Below are the code and all the weights of a small trained network. Each question names an input and a class and asks about switching units off, where a switched-off unit gives its printed mean instead of its output.

import numpy as np


def w(rows, s, z=0):
    codes = np.array(rows[::2]) - 128.0
    scale = np.full(codes.shape[1], s)
    scale[-1] = z or s
    return codes * scale


def norm(h):
    return h / np.sqrt((h * h).mean(-1, keepdims=True) + 1e-5)


def f(y):
    return y / 2 * (1 + np.tanh(0.7978845608 * (y + 0.044715 * y**3)))


def log_softmax(a):
    a = a - a.max(-1, keepdims=True)
    return a - np.log(np.exp(a).sum(-1, keepdims=True))


def net(x, mask):
    res = np.array(x, float).reshape(1, 8) / 4 @ E
    u = 0
    for l in range(3):
        y = f(norm(res) @ A[l][:, :-1].T + A[l][:, -1])
        res = res + np.where(mask[u : u + 11], y, B[l][:, -1]) @ B[l][:, :-1]
        u += 11
    return log_softmax(norm(res)[-1] @ U[:, :-1].T + U[:, -1])


A, B = {}, {}
E = w([
[125,212,163,123],'x0',
[134,89,99,167],'x1',
[66,152,169,119],'x2',
[125,130,140,108],'x3',
[143,96,67,187],'x4',
[112,172,1,74],'x5',
[84,171,177,93],'x6',
[169,96,88,146],'x7',
],0.0063)
A[0] = w([
[130,166,201,96,174],'L0N0',
[130,123,139,126,150],'L0N1',
[167,124,115,185,130],'L0N2',
[225,183,165,88,94],'L0N3',
[2,173,201,116,139],'L0N4',
[67,146,144,130,104],'L0N5',
[114,183,103,129,223],'L0N6',
[132,130,114,184,131],'L0N7',
[28,10,213,166,9],'L0N8',
[138,167,154,138,71],'L0N9',
[145,111,163,94,123],'L0N10',
],0.0099,0.0013)
B[0] = w([
[176,119,77,190,208],'L0N0',
[77,168,194,127,132],'L0N1',
[142,117,121,84,177],'L0N2',
[167,11,126,45,180],'L0N3',
[59,129,182,128,253],'L0N4',
[159,120,86,102,147],'L0N5',
[201,3,151,211,185],'L0N6',
[64,109,158,50,157],'L0N7',
[103,143,104,133,248],'L0N8',
[63,144,82,159,140],'L0N9',
[53,69,95,122,140],'L0N10',
],0.0057,0.0042)
A[1] = w([
[82,239,2,40,204],'L1N0',
[92,211,61,127,252],'L1N1',
[23,88,123,97,39],'L1N2',
[69,104,141,107,5],'L1N3',
[240,135,183,4,183],'L1N4',
[157,222,97,102,42],'L1N5',
[188,186,72,200,213],'L1N6',
[218,67,161,107,122],'L1N7',
[120,104,228,158,162],'L1N8',
[227,53,73,163,137],'L1N9',
[136,72,78,123,160],'L1N10',
],0.008,0.0011)
B[1] = w([
[175,64,204,128,211],'L1N0',
[254,240,186,157,160],'L1N1',
[64,188,123,106,163],'L1N2',
[65,139,97,194,137],'L1N3',
[91,137,134,133,171],'L1N4',
[133,38,139,146,129],'L1N5',
[95,75,129,56,169],'L1N6',
[112,103,23,146,180],'L1N7',
[189,155,164,85,192],'L1N8',
[53,112,124,131,253],'L1N9',
[158,84,67,116,188],'L1N10',
],0.0081,0.0059)
A[2] = w([
[137,154,112,225,223],'L2N0',
[217,109,53,179,155],'L2N1',
[66,123,181,162,134],'L2N2',
[75,90,86,196,137],'L2N3',
[130,110,254,111,255],'L2N4',
[204,162,175,89,244],'L2N5',
[64,86,199,222,177],'L2N6',
[77,116,193,176,89],'L2N7',
[151,20,177,194,174],'L2N8',
[212,157,126,167,18],'L2N9',
[25,129,102,13,230],'L2N10',
],0.0087,0.00093)
B[2] = w([
[136,60,236,90,128],'L2N0',
[192,91,134,94,210],'L2N1',
[150,202,175,178,180],'L2N2',
[83,115,159,105,210],'L2N3',
[119,203,246,184,255],'L2N4',
[81,106,218,197,185],'L2N5',
[195,210,209,19,205],'L2N6',
[119,221,80,110,178],'L2N7',
[172,39,25,146,243],'L2N8',
[159,46,86,172,126],'L2N9',
[85,150,52,253,221],'L2N10',
],0.0059,0.0045)
U = w([
[253,109,169,86,181],'0',
[107,93,145,139,217],'1',
[113,95,131,209,121],'2',
[60,70,166,66,96],'3',
[175,163,94,70,185],'4',
[138,135,101,127,85],'5',
[133,140,95,150,2],'6',
],0.012,0.0024)

Each question gives the input, the list of numbers given to net, and the class t.
The units are the neurons (one row each of A and B). Each row of codes is followed by its name. A weight is (code - 128) times the scale printed after its matrix; where a second scale follows, it is the last column's (A, B and U).
mask holds one flag per neuron, layer by layer. A switched-off neuron (its flag False) gives its mean, the last column of its row in B, instead of its output. The means were averaged over made-up inputs and are rounded, as every weight is.
A unit's drop is (log p(t) with every unit on - log p(t) with that unit switched off) / (log p(t) with every unit on - log p(t) with every unit switched off).
The circuit of an input: a set's keep is (log p(t) with only the set's units on - log p(t) with every unit switched off) / (log p(t) with every unit on - log p(t) with every unit switched off). Starting from the 12 units with the biggest drops (on a tie, the unit counted first), units are removed one at a time, each time the one whose removal leaves the highest keep (on an exact tie, the one counted first), for as long as the keep stays at least 0.8.
units of the circuit, in order: the units of the circuit, biggest drop first
most important unit: the unit with the biggest drop
top k neurons: the k neurons with the biggest drops, biggest first
k most important neurons of layer l: the k neurons of layer l with the biggest drops, biggest first
drop when u is switched off: that unit's drop, to one decimal
input [8,-4,-4,-7,1,3,1,3], class 2: top neuron	(L0N6)
input [-6,-6,-3,4,-8,0,-5,4], class 2: units of the circuit, in order	(L2N10; L1N4)
input [-1,5,-4,-7,3,7,-2,-7], class 0: units of the circuit, in order	(L1N1; L1N0)
input [1,5,-2,-7,-2,8,-7,1], class 0: top 2 neurons	(L1N1; L1N0)
input [-6,5,8,-8,7,-8,-3,-8], class 0: top 3 neurons	(L2N6; L1N9; L1N8)
input [-8,-8,2,5,-7,3,6,-1], class 2: units of the circuit, in order	(L2N10; L0N0)
input [0,-4,-3,7,-2,2,8,1], class 6: top 2 neurons	(L2N10; L0N3)
input [7,6,-2,-4,-5,3,2,-3], class 2: 2 most important neurons of layer 2	(L2N5; L2N6)
input [8,-8,1,7,2,6,7,8], class 2: top 2 neurons	(L2N5; L2N4)
input [-6,8,-6,-2,2,1,-7,6], class 3: 4 most important neurons of layer 1	(L1N9; L1N1; L1N6; L1N8)
input [0,2,-5,1,1,8,3,4], class 0: top 2 neurons	(L1N1; L1N0)
input [-5,-2,8,5,2,-6,2,4], class 5: 2 most important neurons of layer 0	(L0N8; L0N6)
input [3,-4,2,-3,6,-2,2,-5], class 4: 2 most important neurons of layer 2	(L2N6; L2N7)
input [4,6,-6,-5,-7,7,7,-4], class 0: most important unit	L1N0
input [-5,-6,6,-3,-4,2,7,-1], class 6: top 2 neurons	(L2N10; L0N4)
input [0,-1,7,-4,-4,-5,-4,8], class 4: 2 most important neurons of layer 0	(L0N8; L0N10)
input [-4,5,-7,4,8,8,5,0], class 0: 2 most important neurons of layer 2	(L2N1; L2N10)
input [1,-2,-4,3,-6,7,0,0], class 0: 2 most important neurons of layer 1	(L1N0; L1N1)
input [7,-4,-1,-2,5,7,-1,6], class 0: drop when L0N6 is switched off	-0.1
input [5,-5,0,2,6,7,1,1], class 0: most important unit	L1N1
